How the states are linked:
from | di da gu su lu ka pe
mog | dib fik zil kof bof duz zov
lom | gam gev pof vog nud gak det
zad | none pur fuz ril none vuv gef
big | rul pap vol lam pek bep mub
vuv | zaz fal lam vol tol zad nom
kot | fuz zap none pab none zol zem
gan | med zos poz fiz tel zem zol
vak | kaz sul rom mus lep zus ziv
luv | pek rap ses vir rul pim pib
zem | nup rom sul sef buv gan kot
ton | tel mit fev gak med vog vib
nom | poz zup med nef fev gef vuv
gak | pib bur rol ton mub lom pek
tiz | rom nup kaz maz taz lak mol
vib | vir tun tol pek lam fon ton
zik | duv fev mit lup zup kop vip
lup | nav rol bur zik suv zov duz
zav | gaz nez bag ven sim fes luf
zes | nel mus sef sul daf kab pem
nud | sef maz nel nup lom mub bep
zol | lam pid zaz rul vir kot gan
nav | lup zug sud duv luf kep sim
pib | gak sud zug tel fiz gam luv
kab | nef luf fiz poz zug zes nez
pek | luv fus mer vib big det gak
pab | bep tur pem kot pim rul sef
duz | sim mer fus vip gaz mog lup
tol | none vip vib mer vuv none fev
mit | sok ton zik bur lak taz tun
luf | suv kab mib zus nav mus zav
taz | gom vog kop gev tiz mit muk
zap | mol kot ziv tur biv pid rom
pof | daf zov lom ter nel rol fik
gam | lom dob daf buv sef pib pim
fus | rap pek duz tun pap zil bur
bur | sud gak lup mit gup gev fus
ker | tun vir lem rap pid biv sok
tur | nim pab fes zap kip bag fep
fon | none muk none det fuz vib vog
sul | gef vak zem zes none poz none
buv | vog gom none gam zem tel none
kop | lep ter taz zov kaz zik kof
duv | zik gav sok nav zus lep lem
lam | zol kol vuv big vib fuz med
sim | duz ses rap lem zav dib nav
gaz | zav vol pap fal duz bof suv
kip | zil pim dib biv tur rap dob
med | gan lak nom mub ton nup lam
maz | fep nud roz tiz gev gup nim
fal | ven vuv kol gaz vip pur zup
suv | luf nef gup zup lup roz gaz
gef | sul kaz nup nel ter nom zad
vir | vib ker none luv zol none tel
zaz | vuv ven zol nez none none poz
mer | ses duz pek tol vol fik rol
zil | kip det mog muk nim fus gev
rap | fus luv sim ker bag kip sud
poz | nom zus gan kab gav sul zaz
muk | biv fon kof zil mol tun taz
pid | kol zol ven bag ker zap zos
nel | zes roz nud gef pof nef ril
rul | big bag nez zol luv pab fiz
lem | vip none ker sim ven none duv
zov | kep pof gev kop roz lup mog
biv | muk none none kip zap ker gom
ven | fal zaz pid zav lem ziv zus
kaz | vak gef tiz roz kop zup pur
nef | kab suv mub nom rol nel vol
nez | vol zav rul zaz ses pem kab
nim | tur bep bof mol zil pap maz
gup | mib mub suv lak bur maz pap
pem | ril fes pab none none nez zes
bof | fes ril nim pur mog gaz roz
tel | ton sok gav pib gan buv vir
zos | lak gan zus mib sok rom pid
ziv | pur none zap fes none ven vak
daf | pof kep gam none zes zug none
sok | mit tel duv sud zos gom ker
gav | fev duv tel zug poz none none
ter | none kop vog pof gef fev none
fes | bof pem tur ziv dib zav mus
lak | zos med zup gup mit tiz kol
fik | none mog det none ril mer pof
mus | roz zes fep vak kep luf fes
sud | bur pib nav sok mib dob rap
kol | pid lam fal pap tun mol lak
det | pim zil fik fon bep pek lom
sef | nud fep zes zem gam fiz pab
vip | lem tol tun duz fal kof zik
kep | zov daf dob lep mus nav dib
pim | det kip none none pab luv gam
fuz | kot mol zad bep fon lam nup
zus | zup poz zos luf duv vak ven
fep | maz sef mus rom dob mib tur
gom | taz buv lep dob rom sok biv
zup | zus nom lak suv zik kaz fal
fev | gav zik ton rol nom ter tol
fiz | mub mib kab gan pib sef rul
mib | gup fiz luf zos sud fep bag
pur | ziv zad mol bof kof fal kaz
nup | zem tiz gef nud vog med fuz
bag | pap rul zav pid rap tur mib
gev | dob lom zov taz maz bur zil
bep | pab nim ril fuz det big nud
roz | mus nel maz kaz zov suv bof
rol | zug lup gak fev nef pof mer
ses | mer sim luv none nez none zug
vog | buv taz ter lom nup ton fon
dob | gev gam kep gom fep sud kip
mub | fiz gup nef med gak nud big
dib | mog none kip none fes sim kep
vol | nez gaz big vuv mer ril nef
ril | pem bof bep zad fik vol nel
zug | rol nav pib gav kab daf ses
pap | bag big gaz kol fus nim gup
tun | ker vib vip fus kol muk mit
mol | zap fuz pur nim muk kol tiz
kof | none none muk mog pur vip kop
lep | kop none gom kep vak duv none
rom | tiz zem vak fep gom zos zap

In the rows, 64 means zero.

The rows follow the links: the fewer symbols apart two states are, the more alike their rows tend to be.

Row, then state:
[ 107   78   86   65   84   69   77   59   56   83   72   48   59   66   84   52   77   35   84   44   64   39   70   60   70   88   54  100   48   68   86   76   86   49   78   89   53   58   62   77   64]: zup
[  86   44   69   58   74   70  100   72   69   93   54   66   70   64   83   77   39   43   61   64  100   39   83   59   67   89   42   89   64   29   87   66   54   68   69   52   78   67   54   75   60]: vuv
[  82   34   89   62   75   56   89   52   65   77   49   74   81   52   87   80   38   57   70   64   88   49   57   49   83   53   55   64   72   53   61   67   43   90   57   26   71   67   55   56   70]: lam
[  75   38   44   68   71   92   73   76   69   90   47   44   44   87   83   66   44   49   66   70   87   46   73   55   70   72   54   86   81   20   76   62   51   62   78   43   69   59   60   78   56]: zaz
[  61   85   43   93   53   92   37   57   58   44   74   52   39   91   55   33   92   47   77   58   55   67   65   82   32   75   65   61   65   60   63   66   86   46   69   99   38   59   78   69   46]: nav
[  37   61   40   68   64  110   46   67   56   78   68   88   42   96   68   62   46   64   52   89   84   48   53   71   66   88   59   79   73   39   73   53   43   53   63   64   62   52   70   75   41]: lem
[  62   77   73   67   50   63   93   70   58   63   85   56   86   61   61   54   63   36   63   38   64   70   83   92   73   92   78   69   27   67   71   66   96   30   49   73   60   71   63   62   66]: ter
[  58   77   98   77   59   64   52   37   46   41   84   81   90   71   75   51   68   57   89   45   51   63   51   75   77   48   78   44   45   93   54   77   62   58   46   58   38   70   67   39   58]: mit
[  40   80   46   47   45   52   97   69   77   69   68   94   80   55   50   89   52   59   35   80   92   78   76   69   74  100   52   69   50   50   82   34   69   69   52   76   86   81   55   82   53]: fik
[  41   64   61   80   41   72   50   37   59   26   60   47   64   69   65   42   85   61   81   51   60   85   52   75   53   29   82   32   77   80   38   72   74   72   59   60   49   72   70   41   62]: pib
[  82   47   80   47   96   45   71   90   74   91   59   90   78   44   66   92   32   82   47   69   58   55   67   48   90   65   65   71   61   67   68   69   35   66   59   42   80   61   63   61   77]: mol
[  46   76   59   46   64   69   69   88   57   82   83  111   71   64   55   76   41   70   37   77   71   66   67   69   90  111   62   76   41   55   88   45   52   46   47   67   77   67   59   75   50]: kof
[  68   82   84   78   55   87   61   57   45   60   87   75   70   79   70   39   70   36   84   42   60   58   70   84   63   92   64   71   29   64   72   71   83   36   54   91   38   60   70   63   44]: zik
[  54   83   41   84   55   78   41   84   63   51   76   51   49   75   34   48   88   63   63   60   46   80   76   87   38   76   78   56   54   67   68   63   83   31   60  107   57   53   79   66   60]: kep
[  92   64   85   58   68   67   96   52   57   82   65   22   65   65   92   50   76   28   89   40   67   45   73   69   72   79   54   91   45   62   84   78   91   61   74   70   54   73   53   66   68]: nom
[  52   75   47   93   38   92   59   52   57   39   66   33   50   85   57   33   87   42   84   50   69   72   69   84   33   64   58   60   67   57   60   61   90   47   74   88   49   64   73   64   51]: zug
[  38   62   72   75   52   72   51   58   54   43   79   47   72   74   56   51   65   67   60   39   38   78   55   81   75   37  102   44   59   87   37   80   65   52   51   41   50   60   75   35   75]: buv
[  73   38   69   69   92   80   34   68   63   81   51   72   46   75   74   72   38   82   64   80   67   45   50   45   73   46   60   64   94   54   58   72   26   77   84   30   67   43   62   64   65]: pid
[  33   76   25   57   58   79   47   90   69   72   71   92   45   79   39   73   57   75   37   94   76   77   68   66   56   91   60   67   65   46   80   45   58   49   67   84   80   57   66   91   51]: dib

Each walk starts at a row. The symbols on each line, taken left to right, move it on to the next state.
Answer with the state's row; about right is enough.
start [  39   70   67   57   50   49   54   43   66   48   71  119   86   58   68   84   53   80   61   87   83   71   46   56   76   58   57   48   67   75   58   42   42   94   47   61   63   82   64   64   51]
su lu pe su da da gu pe su [  90   49   70   62   89   73   73   77   66  107   55   79   60   72   81   74   41   54   64   72   81   40   74   62   71   95   36   93   59   28   92   58   53   60   74   66   71   60   54   78   53]
pe gu ka gu da da di lu gu pe [  20   57   54   55   66   79   37   75   57   65   72   94   61   78   48   81   38   98   43   84   52   73   44   67   82   61   86   55   75   74   55   54   29   67   51   45   69   45   76   61   58]
start [  46   71   65   80   66   71   29   76   46   43   77   64   71   75   46   47   71   74   70   43   29   77   51   78   65   46  105   49   62   94   39   75   62   44   57   58   48   51   85   40   74]
di lu pe di su pe [  73   62   59   62   82   48   30   80   68   52   53   38   48   61   50   54   94   87   69   73   23   79   64   54   51   29   79   53   77  103   52   80   71   67   85   77   63   53   75   65   83]
gu pe pe lu ka lu pe da lu [  27   63   26   63   37   97   65   56   67   59   61   77   42   85   61   68   60   57   48   89   99   65   59   70   59   77   45   72   81   32   75   34   64   73   67   67   71   59   64   80   37]
start [  61   87   66   69   39   50   91   75   70   51   80   56   80   51   44   53   78   47   57   40   65   82   85   83   48   89   66   55   39   67   66   62  114   43   51   93   65   80   64   58   66]
su da pe ka gu su di [  32   64   48   68   55   77   32   45   68   49   56   98   54   79   65   73   61   87   56   95   73   70   41   58   63   48   59   42   89   64   55   49   35   87   58   62   64   60   70   74   46]
pe ka ka pe di da ka da su [  36   67   77   45   63   52   64   68   56   69   80  123   89   54   59   90   37   85   41   75   64   67   52   58   98   73   77   60   58   80   63   47   36   67   39   46   71   69   62   57   63]
start [  83   66   49   71   59   79   73   54   70   64   55    6   39   74   70   44   95   46   82   60   67   64   78   64   35   59   55   82   73   54   69   72   96   67   90   82   59   64   64   76   64]
pe gu ka gu da da di lu gu pe [  54   72   80   63   44   33   79   50   70   35   73   68   96   44   56   61   71   64   69   45   48   87   67   74   63   45   79   39   46   95   43   68   88   68   40   67   56   81   65   41   67]
su da pe ka gu su di [  36   75   28   65   48   93   45   61   69   65   64   86   36   90   53   66   60   68   50   90   85   68   59   62   55   85   47   72   76   45   77   44   56   69   69   87   63   61   67   87   38]
start [  51   82   53   75   66   86   34   92   53   61   86   48   52   85   43   38   71   57   68   52   41   68   66   85   53   83   93   72   47   67   62   72   71   24   64   85   57   46   76   61   59]
di su gu pe da ka [  38   64   76   58   39   48   81   31   71   43   60  108   80   54   79   87   48   69   62   80   91   74   47   61   75   58   51   43   69   66   58   43   51  101   46   48   67   85   53   56   54]
lu su pe da su gu ka [  97   86   66   55   85   42   75   89   75   71   69   51   67   53   50   57   93   54   67   62   52   65   84   61   50   93   55   87   48   74   87   64   95   53   73  109   68   70   59   80   77]
start [  77   56   40   75   69   83   49   80   72   87   46   59   33   84   61   68   65   65   63   93   83   47   75   51   37   81   37   77   90   30   81   56   56   59   93   78   73   47   66   90   54]
pe su da su gu lu gu di di ka [  45   80   38   79   36   77   57   77   75   48   73   33   52   73   37   49   91   53   57   50   53   86   78   86   36   73   78   54   57   63   59   66   96   39   61   93   60   62   67   64   70]
lu pe da gu pe pe lu [  27   60   36   61   55   61   34   78   67   53   63   96   62   72   43   82   60   99   34   95   56   78   47   64   69   58   71   46   80   73   54   48   33   73   57   58   73   64   69   73   57]
start [ 100   74   79   63   60   55  101   50   73   62   58   30   60   53   80   50   84   39   82   49   77   62   80   66   52   68   45   84   57   57   79   64  102   73   76   90   62   85   54   73   71]
di ka su da gu lu ka su [  44   72   60   92   50   73   22   45   57   30   65   65   60   80   53   46   81   70   79   57   45   75   47   71   46   37   80   33   76   84   42   68   64   69   66   74   41   62   82   49   51]
ka ka ka pe lu su pe di di [  71   59   71   60   94   66   36   79   54   67   63   37   54   60   55   51   76   84   70   57   24   58   52   56   71   35   98   72   61   98   54   88   57   57   77   63   59   49   71   55   91]
start [  65   39   55   52   95   64   37   89   66   84   58   71   54   66   52   80   44   92   55   78   60   53   60   48   73   49   72   65   83   53   58   71   22   59   76   35   79   43   69   67   75]
su ka ka da su da ka su di gu [  95   66   59   59   77   64   78   76   77   88   53   78   57   65   68   81   59   55   62   86   87   52   85   48   46   93   22   79   70   28   91   54   60   68   76   82   77   58   53   88   55]
gu ka gu su gu gu di [  80   52   46   60   88   80   53  105   69   99   60   57   36   79   58   73   48   68   52   79   66   51   73   65   63   84   61   88   72   40   82   64   46   40   79   63   78   44   69   84   63]
start [  92   55   62   64   61   61   94   66   85   89   45   62   62   55   74   81   54   48   63   75  104   54   83   53   56   88   27   75   72   27   80   55   73   82   70   70   80   76   54   85   62]
da ka su ka di su da [  80   41   35   72   61   80   71   79   81   79   44   44   37   84   67   69   56   57   66   76   97   54   76   57   45   76   44   77   87   15   82   56   63   70   87   64   78   59   55   88   55]
lu gu pe pe di su [  41   56   79   54   47   61   86   39   51   56   73  102   86   61   86   79   41   65   54   63   84   57   45   61   95   61   64   56   62   67   56   55   45   87   43   28   62   80   53   50   51]
